[ -51 -278 -142  174  -68 -221 -356 -102  113   67  159 -236 -184 -261
 -502  291  -48  -15  226 -221  308  111   -4   59 -164 -224   38  239
   28   84   88 -219  273  138  101 -357 -160 -497  250 -149  -96 -102
   43] -> (30)
[  54  113   55  167  398  404 -130  147  342 -188   -8   46 -100  306
  165 -494   -5  244 -115  454 -324   70   70   90   -7  126  -66  172
  -48  -95  -14  269 -146 -480   23  243  385  123  105   84  -21  -64
 -529] -> (12)
[-394 -118  100  115  165 -221  -62   77   91  -59   78  188  250  249
   76  237  -47   64 -106  146  -16  361   40 -142 -160 -224   70  391
  187  346   82  -92   14  -26  -41  272 -100 -104  -27  -78  -92  172
 -350] -> (17)
[-250 -350  -36  -30   60 -561 -248 -306    8   -5  191  145   77 -171
 -442  387 -103   42  106 -349  328  116 -204   83 -301 -109  348  201
   38  425 -152 -170  316  283  197 -203   58 -391  102 -222   13  -11
 -166] -> (9)
[  49  117   81  150  -70  -52  -45  -63 -362  203  259  172  119 -430
 -505 -127 -220 -120  310 -392  -57 -268   -2  -34  -49  -38 -177  -65
   30   56 -234  118  -72 -115  -70 -263  -74 -191 -126  -83  -26 -314
  136] -> (9)
[ 153   28  -71  104  203  205 -209  398  356 -218  -11 -423 -322  337
   74 -160 -122  112   33  559   25  180  125  -36  -32   51 -207  380
 -172 -249  336  123 -125 -349  219  143   73  -10  259    8  -28  197
 -233] -> (25)
[-263  -36 -124  -64   44  -89 -164  126  105 -120   82  -32  157  432
  329  -39   48  -18 -110  293  -15  277  167  -86 -182  -71  -60  321
   48  -64   28 -130  -11   18   70  125 -122   50   32 -137   48  209
 -280] -> (11)
[-526 -271   89  191  191 -558 -247  -93    1  128  262   -7  142 -100
 -191  106 -286  165  -30  -15   80  385 -106  -67 -189  -98   93  311
   99  489  -15   89  122  158   82  -90  -89 -425  -95 -197   29  302
 -219] -> (12)
[ -66  -54  -74  100   72  101 -290 -252  121   72  143   67  -35  -74
 -240 -326  -99  332  183  -81 -113 -159 -282  223  -43  274  -42 -109
    2   14 -410   49  249  -15   62 -284  445 -129   73  -17    8 -502
 -361] -> (9)
[-326 -299 -238 -214   64 -403 -224  -78  175 -206  287 -265   91  234
  -26 -233 -159  202 -119   54  -82  172  -32  -66 -530   49  136  152
 -248 -136   -8  181  214  183    8   32   -7   68 -146 -202  237  457
   88] -> (30)
[ -11 -175  -49  116  170   23 -124  169  209 -183   60 -125  -39  195
  -95  167   35 -126  -10  253  161  287  302  -59 -196 -293  -24  490
  -23  -76  427  -81   16 -219   74  220 -147 -228  202 -132  -80  293
 -135] -> (9)
[-334 -357  -12   83   52 -371 -248 -317   19  159  231  119  120 -237
 -390  102 -101  136  115 -307  147  101 -156  125 -219  -87  168  139
   86  315 -212 -150  362  211   20 -269   84 -416   19 -193    5 -125
 -197] -> (9)
[-365 -215   16  239  269 -173 -225 -249   32   44  302   37  168 -152
 -262 -327 -156  197  -24  -34 -186  211   71   65 -234  -37   26  152
   11  150  -47  297  130  -76  -45  -87  152 -385 -145 -177  100  169
 -184] -> (12)
[ 177  218  -84 -267 -404  303  200  467 -148   75   50 -140  106  190
  152 -269    7 -123  225  -24 -217 -380  161 -155  -50   -8 -426   14
  -86 -578 -197 -287  -99 -153 -261   -3 -217  530  -97   27   41 -378
  194] -> (19)
[ -89  145   42  103  145 -350  -83  -31 -394  -73  373   85  201 -204
 -386 -162 -389 -155  102 -149  -91   -4   90 -221 -283   -6  -79   59
 -127  118   34  551 -280 -127   85   16 -173 -153 -286 -178  115  373
  250] -> (9)
[  33 -331  -70 -111  193 -100 -104  -45  369 -273   13  208  -28  190
 -208  340  153  -80 -138  -74  194  112   12  -16 -438 -370  405  314
  -47  128  182 -245  211  -53  -99  336 -101   67  222  -38 -173  138
 -125] -> (27)
[-255 -263 -169 -229  -43 -390 -223 -117  110  -63  155 -109   49  131
  -31   -3  -38  150   26  -97  108   69 -116   85 -308   72  188  150
  -90   32 -249 -171  270  265  163 -209  117  -52   39 -201  185   29
 -171] -> (11)
[ 149  228 -283 -107 -443  -17 -148  180 -274    6  207 -314   -4  -29
 -155  -59  -94 -161  318 -173    9 -283   60 -113 -100   82 -342  -56
  -76 -445 -200  -88  -49  120   57 -345 -251   94    2 -118   85 -313
  345] -> (27)
[-131  368  -16 -147 -159   39  108  370 -314  -13  151  115  360  400
  395 -246 -147 -162   11  211 -261  -59  140 -313  -81   62 -392   84
   29 -220 -150   51 -335 -109 -111  232 -295  459 -273  -44   52   50
   -1] -> (25)
[ -19  145   50 -291 -484  124  287  503 -237  296   63  -13  234  136
  184 -131 -103  -66  252 -109 -163 -369  -26 -201   21   -7 -455   25
   29 -338 -335 -468  -11   -8 -351   -8 -291  548 -188   32  -18 -481
  120] -> (25)
[  54  122  169  318  277 -223 -245  175  -45   41  178 -100 -257 -296
 -460  -19 -445   28  150   14   45   76 -119 -164  -34  -36  -67  156
  -77  356  115  418 -289 -248  150 -104 -145 -259   22   33 -119  194
   21] -> (19)
[-195 -186 -146 -363 -236  -52    2  223  220   31    9 -116   93  362
  355 -114  160  116  -60   29  -80  -47   -3   32 -200  -33   20  170
  -13 -244 -323 -522  243  170 -156  -36  -39  386   39  -75  110 -217
 -199] -> (30)
[-290 -248 -178 -147  150 -346 -193 -150  143 -287  257 -111  159  295
 -108 -112 -202  236  -55  115  -34  176 -106  -53 -480  127  128  172
 -211  -34   49  259  208  100  118  166  181   -3 -117 -187  181  386
  -64] -> (12)
[ -38 -163  173  480  572 -172 -408  -62  270  -17  163  -87 -352 -290
 -559  -58 -382  216   51  159  116  293 -143   36  -77  -49  105  287
  -76  484  267  468  -59 -313  224  -53  144 -571  177   -1 -155  295
 -278] -> (25)
[ 299  119  155  195  245  148  -13  536  197 -124   32 -156 -311   23
 -259   23 -283  -89   26  260  -19   25   58 -287 -103 -244 -147  302
 -157   10  437  245 -341 -501 -118  372 -330  163  102  164 -263  264
  137] -> (27)
[ 284  207   63 -118 -171  233  173  425   35 -128  -42  -26  -39  211
 -193  133 -201   98  300   40  -72 -336 -218 -198  -45   68 -248   64
 -102 -182  -17  -84  -76 -260 -104  267   54  457   32  185 -166 -413
   34] -> (17)
[-157   69   21   74 -167 -302  -68 -128 -403  125  235  279  298 -229
 -373  274 -147 -170  254 -405  103  -87  -53 -109 -111 -112  -56   44
  170  248 -234  -87    9  140   19 -180 -183 -222 -103 -156  -50 -253
   45] -> (12)
[  -1 -213  -92    9 -116   82 -112  143  206   48   25 -128  -71   37
 -125  149  130  -57  110  -45  128   39  141   19 -130 -288  -51  290
   48 -145   76 -430  210  -28 -124  -71 -188  -87  215  -59 -118 -185
  -65] -> (30)
[-135  -12  -74 -179 -137  243   69   83   85   23   55   11  212  230
  244 -448  166  204   32   17 -361 -176  100  142  -76  110 -122   33
   19 -351 -421 -225  151  -82 -173  -63  303  276  -70  -61  182 -450
 -304] -> (17)
[ 288  308  -21  470  283   37 -389  170   -8 -224  152 -124 -319  -94
 -486  177 -344 -165  156  217  145  143   10 -252  -48 -104 -178  197
  -48  161  435  524 -401 -354  245   95 -278 -304  199   63 -289  238
  110] -> (27)
[-322  -75 -200   77   14   15 -276 -159   47   -7  273  -79  199  183
  -11 -387 -133  215   42  115 -221  111  -19  -51 -258  107 -232   21
  -27 -189  -86  171  175   42 -112  -46   33  -45 -162  -99   53   49
  -72] -> (19)
[-183  -80 -126 -162   49   35  -52  159  173 -187   65   -8  185  519
  334 -118   70   15 -125  327  -74  179  163  -72 -249  -44  -61  303
  -34 -211   62 -132   47  -65  -18  285  -25  215   10 -110   57  184
 -257] -> (25)
[ 339  369   99  -29  -52  334  129  374  -55  -99  -37   70  -58  109
  -93 -127 -118   22  233   50 -199 -363  -66  -91   74  119 -226    1
  -58 -175 -175   56 -265 -383  -20  127  151  380   38  153  -80 -469
 -105] -> (17)
[ 157   85  148  281  142    2 -187   -8  -46  162  172  107 -203 -463
 -623 -113 -317   78  246 -287  -51 -228 -246  -33  -27  -27  -48  -84
  -24  259 -165  241  -84 -220  -86 -208  -13 -149   17  108 -194 -303
   45] -> (30)
[  97  391  -39 -267 -371  363  272  261 -348   74  100  203  372  194
  235 -460   43  -81  194 -123 -435 -511  105  -80    1  170 -397 -182
   17 -504 -532 -141 -157 -162 -267   14   43  605 -254    8  122 -624
    9] -> (12)
[ -34  180   -9 -323 -503  -14  209  529 -218  267   85 -114  149  100
  251 -160  -79  -79  145 -151 -198 -353  -28 -202  -13  -10 -339  -14
   15 -308 -443 -426  -79   91 -319 -112 -376  591 -178   12   50 -423
  186] -> (27)
[-350 -161 -173   49   52 -115 -272 -142   73  -20  273 -148  164  177
  -16 -317 -164  241   29  155 -123  169  -32   10 -245  145 -156  114
  -51 -123  -64  151  214   78   21  -65  122 -146 -110 -168  119  114
 -152] -> (9)
[ -34  397 -120 -194  -65  -37   85  198 -309 -348  159   98  368  433
  267 -173  -39 -172  -18  147 -278  -48  256 -235 -226   96 -146   93
  -62 -268 -107  271 -376 -137  111  257  -41  361 -224 -132  215  149
   12] -> (17)
[  53   30   62  -18   52  -39   91  394  -60  -85  140 -105   44   91
 -113  -23 -188 -200   49  114  -32   51  258 -284 -234 -255 -183  317
 -140 -143  327  102 -230 -287 -121  275 -375  131  -94  -47  -35  370
  220] -> (11)
[ -83  -68  270  328  527    7 -131  177  335  -63   20    0 -206  -43
 -155 -181 -179  267 -103  271 -162  252    2   39   -4  -84  130  343
   -3  374  114  302 -160 -436   59  151  248 -209  106   61  -68  150
 -470] -> (17)
[  11 -141   71   44  369  153 -125  207  449 -129   20 -120 -212  235
    8 -351 -150  302  -87  380 -144   99  -73   37 -151   63   14  245
 -183  -26  109  171   17 -354  -14  236  256  129  103   75  -34  141
 -353] -> (25)
[ -56 -128    8  -50  -85  138 -123  266  378  157  -70 -112 -184  189
   91  -40  -30  302   81  117  -21  -68 -291   44   25   27  -92  131
   48    2 -246 -427  232   -5 -153  -58   61  241  194  136 -168 -462
 -349] -> (30)
[   4  194   80   39 -107 -181 -114  139 -153  100   92   37  -38  -81
 -247  127 -325  138  291 -121   50 -189 -377  -79   69  205 -128  -18
   45  244 -337    1  -63   32  155 -188   81   32   20   38  -74 -420
 -148] -> (12)
[-210  235 -174  -59 -179 -188 -109  -13 -389  -97  315   83  400  250
  -20  -56 -281  -90  158   20  -86  -25  -40 -289 -250  150 -325  -14
  -10 -134  -86  233 -104  113   38   95 -203  125 -280 -147   54   95
  159] -> (9)

[ 117 -373   96  459  201 -201 -592  -52 -105  -54  -11  166  213   22
  151  -70  423 -121  -21   75  217  -83   82  -21   79  165   66   -5
   21 -237    3   30  203  -28  -51  -97 -232  -44 -103  -62 -127  -92
 -203] -> (57)
[ 130 -125 -150  215  430  205 -204   57 -294 -208  233 -183  440  411
   66 -350    0  169  202    6  -56   46  -26 -183 -280 -252 -101   36
    3  -40 -291  230 -262  247   24  -69  339 -176   47  213  274 -386
   16] -> (56)
[  -1   46  -87 -123  300  460  492   50  202   65  303 -371 -163  124
   -8  -48 -128  114  172 -156 -198  196  -22    7  -16 -166 -470 -304
  104  113  -82  -62 -555  218   21  153  340   25 -113  153   -9 -176
  197] -> (56)
[  10  125   50  189 -203 -337 -163  -18  270  284 -148  391  190    0
 -299  -44   58 -352  106    2  397 -313 -140 -121   52   83  285  -28
   68 -186 -240  236  214   44  -28  -71 -193   29  176  -72  155 -222
    1] -> (51)
[ 207  -85   86 -108  390  437  -98  -36   33 -251  409 -142  -50   12
 -136    7  391  129   99 -164  266  114   82  147  147  141 -384    7
   71   85 -220   35 -275 -171  440 -172  468   -5 -332  225  -70  178
 -280] -> (43)
[  67 -235  -94 -309   86  -35   51  -67   93  116 -166   -9   84  -49
   62 -205  234   72   50  159  106    4 -169  148  -42 -190   77  -70
   82  147 -345   87 -130  -87  296 -295   58  -59  284  266   75  120
  306] -> (51)
[  59 -263   -3  361  204  -44  -51 -100   14  -65  227   36   70 -127
  248  -16    3 -142   91    7 -110   83  218   73   43  358  -70  195
  -82 -164   91    8 -200   -1 -111  -14   71  109 -298 -240   15 -162
 -362] -> (41)
[  14 -306 -182  233  441  284   22    3  263  -21  119 -261 -122   27
   65   73  242  -23 -143 -164 -213   47   15 -152   86  -49 -568  -52
  -34 -225  261 -142 -447 -158 -130  236  205  125 -423   45 -114  -44
 -100] -> (41)
[  92  187  112  -53  341  472  290   39  181  -71  224 -264 -191  282
 -303  135  262  229   63 -217   92   39 -105  165    2 -222 -464 -391
  223  133  -48  -72 -206  191  232  -47  241   94 -208  242 -231 -111
   48] -> (43)
[ -70 -382   -1 -294   18 -149   35 -200  418  308 -301  161  -43 -293
  189  -22  287   98   37  185   -9   54  -75  210    8   25  -28  -69
  -13   -5  -72  -29  -81 -381  111 -142 -207  103  235  140  -15  187
  253] -> (43)
[ 192   79  268  132  125  -19  121   45 -258 -200  441   63   62 -151
  -61  137 -155 -205    6 -239  103  151  189  160  124  419  -19   71
  152  -56 -261    5    6  523  162  -65  230  -26 -300 -276  184   33
 -432] -> (51)
[  74 -358    2  301  209  -49 -593 -193  143   19  -96  202  333   99
  321 -268  294  207  210  269   -6   37   -6  -41 -369   39   27  178
  -99 -309   15  121    9 -257 -285    9   85  -72   52  143  157 -269
   62] -> (48)
[ 156 -354  234  306  240   25 -567 -194  112 -135   22  204  168  -29
  268  -72  462  199  151  113  136   57   86  201 -119  255  -84    6
   54 -189  -11  -52  163 -277  -50  -48   -9  -30 -165   63 -121  -23
 -164] -> (43)
[ -73  -86   -5    0  101 -319  268   61  -57  101 -246  101  313  127
 -274   55  -10  -70  -43 -178   40 -274 -145   48  133 -236   96 -355
  163  145 -372  127  165  214  353 -224 -525   90  326  -42   17 -142
   -1] -> (43)
[ 193  205  132   -3  273  420  205   47  -78 -243  642 -144  -19   38
 -198    3  -69  -52  238 -281  206  149  162  110  144  273 -282    8
  117  119 -322   97 -335  239  335  -82  550  -15 -357    8   97  -45
 -377] -> (43)
[ -19  171 -100  205   84  220  102   70  445  355  180 -102 -137  203
 -283 -115  166 -301  269  -71  355 -196  -55 -199  315  -69 -219 -306
   75   71  -26  113 -329 -136   43    4  -47  118  -25  177 -217 -252
  109] -> (41)
[  90 -451 -255   18  218   65 -161 -178   50 -210 -120  -46  -67 -176
  323  -86  332   96 -196  194 -160  109  -61  160 -300   -8  -22  409
 -127 -279  143   -1 -256  -90  -95 -139  497   23 -282   17   63  -27
  -17] -> (41)
[ 162  111  114  243  123   95   68  104 -276 -140  560  -66  -36  -88
  -18    3 -171 -357   72 -183  187  164  225    0  188  378   -9   98
   93  -87 -170   68 -184  594   42  -37  339  -66 -338 -248  127 -124
 -354] -> (57)
[  13  338  253   89 -110    6   95   34  284  451   77   56 -302  107
 -219  106  182 -178  105   80  357   37  -68   58   63  -20   26 -333
  191  -65  126   -3   87  473 -169  -61 -156   77   84   66 -169 -217
  302] -> (58)
[ 233 -360  -46  103  314  150 -518 -187   46 -248   16   59  252  127
  138 -257  536  263  149  202  158  -39  -58  141 -231   -4  -49  202
  -46  -58 -182  130  -69 -437  184 -256  349  -72  -98  277   -3  -22
 -103] -> (51)
[ -88 -320   64  134   41 -477 -185 -138  176  231 -507  337  326   45
   -8   27  296   82  -30  127   20 -247 -145  100  -96 -141  191 -180
   32 -107  -73   85  354 -152   36 -196 -657  128  361    1  -34 -151
   91] -> (43)
[ -81 -149  115 -200   63 -189  406  -23  164  255  -77   -1 -300 -303
 -106  400  146 -132 -304 -117  -79  106   28  195  248   89 -173 -189
   55  -65  143 -151  -33  263  129  -72 -300  229  -67 -183 -123  199
  -35] -> (58)
[ -81 -575 -236  -99  136 -338  176  -93  -39 -210 -464  115  254 -284
  173   72  -24   44 -353 -129 -395 -114 -171  130 -170 -134   43   46
   16 -202 -225  -38   21   42   99   -5  -90   30   30 -217  195   28
  -40] -> (43)
[  29  164  172   17  287  207  473  144  -98   43  336 -272 -101  183
 -216  167  -63   -8   48 -280   -7  116   63  104  214  -77 -321 -471
  230  200 -122  -72 -171  563  227  -45 -102   80  -74  -10 -147 -122
  -44] -> (56)
[   4  244  181  306  187  194   91  118  272  111  194  -27 -106  180
 -369  251   60 -137  -27 -366  126  -72  -48 -166  117  -13 -417 -388
  203 -233   85  -77  -27  343 -160  319  -12   90 -286  -50  -82 -243
  -78] -> (48)
[  31 -190   19 -295  192  231  142 -138  409  105   64  -44 -200 -183
  -45   79  348  118   63  -23   90   87   -8  206  138   82 -337  -82
   10   75  -63  -42 -293 -385  296 -111  156  137 -107  194 -124  226
    1] -> (43)
[  17  170  211  106    0  -24  102   56  221  300   53   27 -381  -81
 -230  276  311 -290 -169  -86  340   18  -15   86  269   92  -91 -217
  190 -129  213 -105   75  389  -19  -89 -162  159 -170  -43 -234   29
   46] -> (41)
[ 111 -195   83  177  108    7 -370 -128   86 -127   28  177  -40 -176
  132   76  278    4 -132   38   69  120   11   63 -235  217  -40  259
  -21 -455  127  -15   46  126 -248   76  360  -28 -327  -95  121  -68
 -132] -> (56)
[ 132  -43 -209  232  107  162 -416  -41  106   -9  125   28  182  243
  -42 -386  252  -93  275  174  342 -145 -101 -186 -156  -94   91  144
  -63 -135 -196  301 -213 -123  -46 -118  408 -128   -2  224   88 -368
   74] -> (58)
[  45 -123 -151  131  170  -48   13  121 -221 -320  -14    0  147  -37
 -210   92  -16 -210 -318 -358   36 -149 -128 -126   -6 -100  -42   -3
  121 -280 -264   70    1  475   96   77  250  -86 -243 -190  181 -135
 -202] -> (56)
[-131 -458 -273 -156  -72 -323   69 -156  384  336 -400  152  -99 -389
  186  -19  208 -218 -173  200  -60  -67 -100   31   63   15  115  169
 -143 -187   79   35 -185 -300  -36 -124 -161  153  129  -49   41   95
  182] -> (41)
[ -27  193  328  133  -54 -213  -52   40  243  472   66  261   89   49
 -268   57   94 -244  233  -62  428  -96   37  -49  299  153   47 -359
  173   21 -169  106  207  142   80  -84 -532   80  263   31  -19  -91
   42] -> (43)
[  31 -106   -2 -337  178  251  143  -72  351  125   66  -72 -186 -120
 -134   39  346   76   53  -51  192   60  -61  141  159  -19 -299 -134
   56  102 -144    6 -282 -266  346 -145  173   86  -35  262  -92  208
   87] -> (43)
[ 145 -150   51   73  232  431 -170 -139  353   81  276 -166 -332  -18
  203 -121  508   79  240  189  226  186   86  200   79  157 -298  -52
   24   32  169  -90 -351 -307   14 -115  322   56 -278  258 -347   26
   73] -> (41)
[ 118 -309  193  332  242 -106 -457  -78  -46 -182   11  217  279  -13
   62    9  338   28   27  -90  174  -79   69   85   45  209  -48  -62
   95 -172 -154    7  232 -104   99  -54 -159  -25 -140  -53  -57  -22
 -302] -> (43)
[  33 -621 -190  189  280 -137 -167   16 -220 -277 -166  -72  149 -189
  305  -33  151  -92 -329 -121 -222   -3  -36  -21   10  -47  -82  -32
   59 -256 -108 -121  -57  170  -21   89    9 -113 -185 -168    5   34
  -70] -> (57)
[ 202 -125 -134  147  520  504   25   33   46 -386  387 -294  109  238
 -184  -53  185  114   71 -305  -38  -58  -18  -63   45  -64 -558  -82
   52   27 -218   18 -440 -186  278   91  550  -13 -451  150  -40  -69
 -325] -> (51)
[  98  257   47  299  231  335   14  148  185   52  483 -143 -104  248
 -481   76  167 -296  158 -326  401 -155   52 -227  386   74 -392 -299
  105  -11  -84   96 -252   92  157   96  142   66 -327   42 -192 -204
 -270] -> (58)
[  56  -49 -110  289  178   72 -230   29    1   70  -49  -67  254  419
   17 -336  162   60  231  137  127 -129 -167 -130 -216 -348   57 -237
   98  -31 -169  167  -53  178 -119  -68   -1 -124  213  233  -20 -471
  307] -> (58)
[ -31 -397 -242 -171   50 -258   38 -217  116  175 -311   82   15 -182
  289 -109  219   66 -105  393 -171   82  -77  189 -282  -80  230  398
 -203 -131  114  128 -183  -96  -38 -361   77  131  163   42  167  -50
  171] -> (41)
[ -91 -280 -117  128 -168 -482 -115  -52  153  310 -310  292   77 -298
  128  -66   57 -412 -111  124  135 -134  -51  -68  102  122  339  113
  -22 -257  -50  102   81   71 -135 -100 -306   44  175 -185  126  -69
   96] -> (41)
[   3 -104  -73 -318   74  232  212  -77  358  160    6 -110 -291 -121
  -88   -9  336   17   72   27  208   25  -96  187  157  -76 -185 -208
   64  143 -117    1 -289 -187  291 -181  139   81   12  223 -221  105
  204] -> (56)
[ 195  358  376  603  203  237 -259   48  -35   86  604   -9   59  417
 -104  -74   72  -70  447    3  333  102  210  -36    0  249 -117 -200
  133  -60   57   91   12  433 -221   19   63  -14 -202    5 -109 -487
 -194] -> (58)
[ -63  -89   90  377  -22 -355 -372  -78  239  308 -355  356  343  207
  -23 -107  179  -16  137  146  138 -234 -154 -115 -212 -131  206 -179
   58 -268  -21  144  327   24 -294   12 -472   22  320   34   66 -419
  205] -> (48)
[  87 -639 -175  151  257 -130 -503 -211   20  -67 -208   75  223  -26
  365 -250  525  141   24  334   -3  -33   -6  107 -147  -20   83  208
 -156 -124    0   91  -63 -441   48 -276  -25   -8   43  136  -80  -36
  -12] -> (57)
